Below is a small trained network, with its code and all its weights. Each question gives an input and a class and asks what happens when units are switched off, that is, made to give their printed mean instead of their output.

import numpy as np


def w(rows, s, z=0):
    codes = np.array(rows[::2]) - 128.0
    scale = np.full(codes.shape[1], s)
    scale[-1] = z or s
    return codes * scale


def norm(h):
    return h / np.sqrt((h * h).mean(-1, keepdims=True) + 1e-5)


def f(y):
    return y / 2 * (1 + np.tanh(0.7978845608 * (y + 0.044715 * y**3)))


def log_softmax(a):
    a = a - a.max(-1, keepdims=True)
    return a - np.log(np.exp(a).sum(-1, keepdims=True))


def net(x, mask):
    res = np.array(x, float).reshape(1, 3) / 4 @ E
    u = 0
    for l in range(2):
        y = f(norm(res) @ A[l][:, :-1].T + A[l][:, -1])
        res = res + np.where(mask[u : u + 9], y, B[l][:, -1]) @ B[l][:, :-1]
        u += 9
    return log_softmax(norm(res)[-1] @ U[:, :-1].T + U[:, -1])


A, B = {}, {}
E = w([
[82,106,118,149,192,161,109,180,133,119,200],'x0',
[215,97,141,98,234,202,162,141,166,144,93],'x1',
[174,117,141,253,115,110,74,141,128,131,92],'x2',
],0.0065)
A[0] = w([
[105,135,55,121,110,34,61,163,102,22,117,218],'L0N0',
[47,127,117,161,225,177,92,224,143,105,252,148],'L0N1',
[228,169,104,101,68,75,213,3,111,152,73,92],'L0N2',
[122,90,122,17,130,109,170,57,153,155,160,158],'L0N3',
[78,52,55,119,134,153,104,223,186,95,174,1],'L0N4',
[178,71,162,132,199,147,167,97,160,133,108,190],'L0N5',
[167,94,192,217,158,107,84,100,142,142,67,82],'L0N6',
[109,120,56,96,103,150,183,82,186,123,195,58],'L0N7',
[173,64,67,135,188,110,143,46,177,106,135,52],'L0N8',
],0.004,0.001)
B[0] = w([
[145,130,181,54,170,163,68,148,196,171,51,184],'L0N0',
[213,217,187,124,105,103,168,14,97,57,107,253],'L0N1',
[207,158,179,209,193,225,131,48,123,3,227,246],'L0N2',
[120,205,81,173,156,100,107,185,66,178,68,214],'L0N3',
[203,110,148,239,73,182,149,104,103,114,129,164],'L0N4',
[12,109,231,164,74,73,42,73,96,156,109,197],'L0N5',
[96,198,77,103,162,133,132,174,108,177,124,185],'L0N6',
[133,95,108,202,122,241,82,124,48,182,19,157],'L0N7',
[102,72,129,124,122,52,186,120,82,146,164,143],'L0N8',
],0.0044,0.0042)
A[1] = w([
[204,160,122,154,109,128,76,109,136,143,84,228],'L1N0',
[163,118,121,216,137,65,109,169,176,127,117,73],'L1N1',
[59,127,103,102,181,46,108,175,133,248,32,30],'L1N2',
[107,156,76,37,164,115,250,124,99,136,117,110],'L1N3',
[110,151,155,96,98,107,60,101,154,101,153,219],'L1N4',
[174,57,159,128,188,123,195,121,158,165,80,109],'L1N5',
[104,176,199,118,117,136,72,152,67,228,59,251],'L1N6',
[208,70,120,193,141,87,118,181,150,164,114,85],'L1N7',
[91,137,56,146,2,89,60,124,114,62,176,125],'L1N8',
],0.0054,0.0015)
B[1] = w([
[61,143,95,116,192,145,175,147,98,107,185,254],'L1N0',
[130,189,106,30,59,186,149,132,84,136,107,188],'L1N1',
[154,147,154,135,149,160,135,75,98,65,141,153],'L1N2',
[141,160,85,182,70,134,58,175,106,158,112,225],'L1N3',
[124,46,154,146,189,126,162,96,148,103,142,197],'L1N4',
[127,99,152,83,2,50,65,118,177,123,170,200],'L1N5',
[59,72,99,155,187,96,163,170,169,143,108,246],'L1N6',
[154,119,75,82,64,146,81,119,105,172,104,170],'L1N7',
[216,113,153,83,121,147,94,131,142,174,120,250],'L1N8',
],0.007,0.004)
U = w([
[222,196,174,133,119,171,121,65,76,85,173,168],'0',
[91,166,3,111,114,166,93,208,76,229,68,145],'1',
[128,3,177,57,105,53,64,124,217,191,121,133],'2',
[43,111,122,189,213,115,229,125,125,87,135,151],'3',
[122,117,70,168,68,104,222,208,240,111,170,2],'4',
[127,92,65,158,64,91,238,185,194,113,154,21],'5',
[134,93,44,144,89,65,179,196,184,61,157,7],'6',
],0.011,0.0076)

Each question gives the input, the list of numbers given to net, and the class t.
The units are the neurons (one row each of A and B). Each row of codes is followed by its name. A weight is (code - 128) times the scale printed after its matrix; where a second scale follows, it is the last column's (A, B and U).
mask holds one flag per neuron, layer by layer. A switched-off neuron (its flag False) gives its mean, the last column of its row in B, instead of its output. The means were averaged over made-up inputs and are rounded, as every weight is.
A unit's drop is (log p(t) with every unit on - log p(t) with that unit switched off) / (log p(t) with every unit on - log p(t) with every unit switched off).
The circuit of an input: a set's keep is (log p(t) with only the set's units on - log p(t) with every unit switched off) / (log p(t) with every unit on - log p(t) with every unit switched off). Starting from the 12 units with the biggest drops (on a tie, the unit counted first), units are removed one at a time, each time the one whose removal leaves the highest keep (on an exact tie, the one counted first), for as long as the keep stays at least 0.8.
units of the circuit, in order: the units of the circuit, biggest drop first
most important unit: the unit with the biggest drop
k most important neurons: the k neurons with the biggest drops, biggest first
top k neurons in layer l: the k neurons of layer l with the biggest drops, biggest first
input [6,-6,-3], class 0: 2 most important neurons	L0N1, L0N5
input [-2,-7,-3], class 2: most important unit	L1N8
input [-4,5,6], class 1: units of the circuit, in order	L0N6, L0N1
input [-1,-3,2], class 3: top 2 neurons in layer 1	L1N5, L1N0
input [-3,-6,6], class 1: units of the circuit, in order	L1N1, L0N1
input [-2,-6,5], class 2: units of the circuit, in order	L1N8, L0N0, L1N6
input [-3,-2,1], class 3: units of the circuit, in order	L1N0, L1N3
input [-3,3,4], class 1: units of the circuit, in order	L0N1, L0N6
input [5,7,-1], class 2: 2 most important neurons	L0N2, L1N5
input [-4,0,5], class 1: units of the circuit, in order	L0N1, L1N7
input [8,-6,6], class 0: top 2 neurons in layer 0	L0N1, L0N3
input [7,-6,-1], class 0: top 3 neurons in layer 0	L0N1, L0N4, L0N5
input [-1,0,-3], class 3: top 2 neurons in layer 0	L0N3, L0N7
input [3,-5,-1], class 2: 2 most important neurons	L0N2, L1N8
input [0,-3,-4], class 1: most important unit	L0N5
input [0,3,-2], class 3: 2 most important neurons	L0N5, L0N3
input [7,3,-7], class 0: 3 most important neurons	L0N1, L0N4, L1N6
input [7,-6,0], class 0: 2 most important neurons	L0N1, L0N4
input [-5,7,2], class 2: 3 most important neurons	L1N5, L0N1, L0N5
input [2,8,-5], class 2: top neuron in layer 1	L1N5
input [3,-4,-3], class 2: 3 most important neurons	L0N2, L1N8, L0N0
input [1,3,4], class 1: top 3 neurons in layer 0	L0N0, L0N3, L0N1
input [-2,-1,-3], class 3: 2 most important neurons	L0N3, L0N7
input [-5,-6,-5], class 2: 2 most important neurons	L0N1, L1N8
input [2,-1,3], class 3: 2 most important neurons	L0N1, L1N0
input [2,2,-3], class 3: 2 most important neurons	L0N5, L0N7
input [3,1,6], class 1: units of the circuit, in order	L0N2
input [6,5,-6], class 0: top 3 neurons in layer 1	L1N6, L1N7, L1N0
input [7,2,2], class 0: 2 most important neurons	L1N6, L0N4
input [2,-4,-1], class 2: top 3 neurons in layer 0	L0N2, L0N3, L0N6
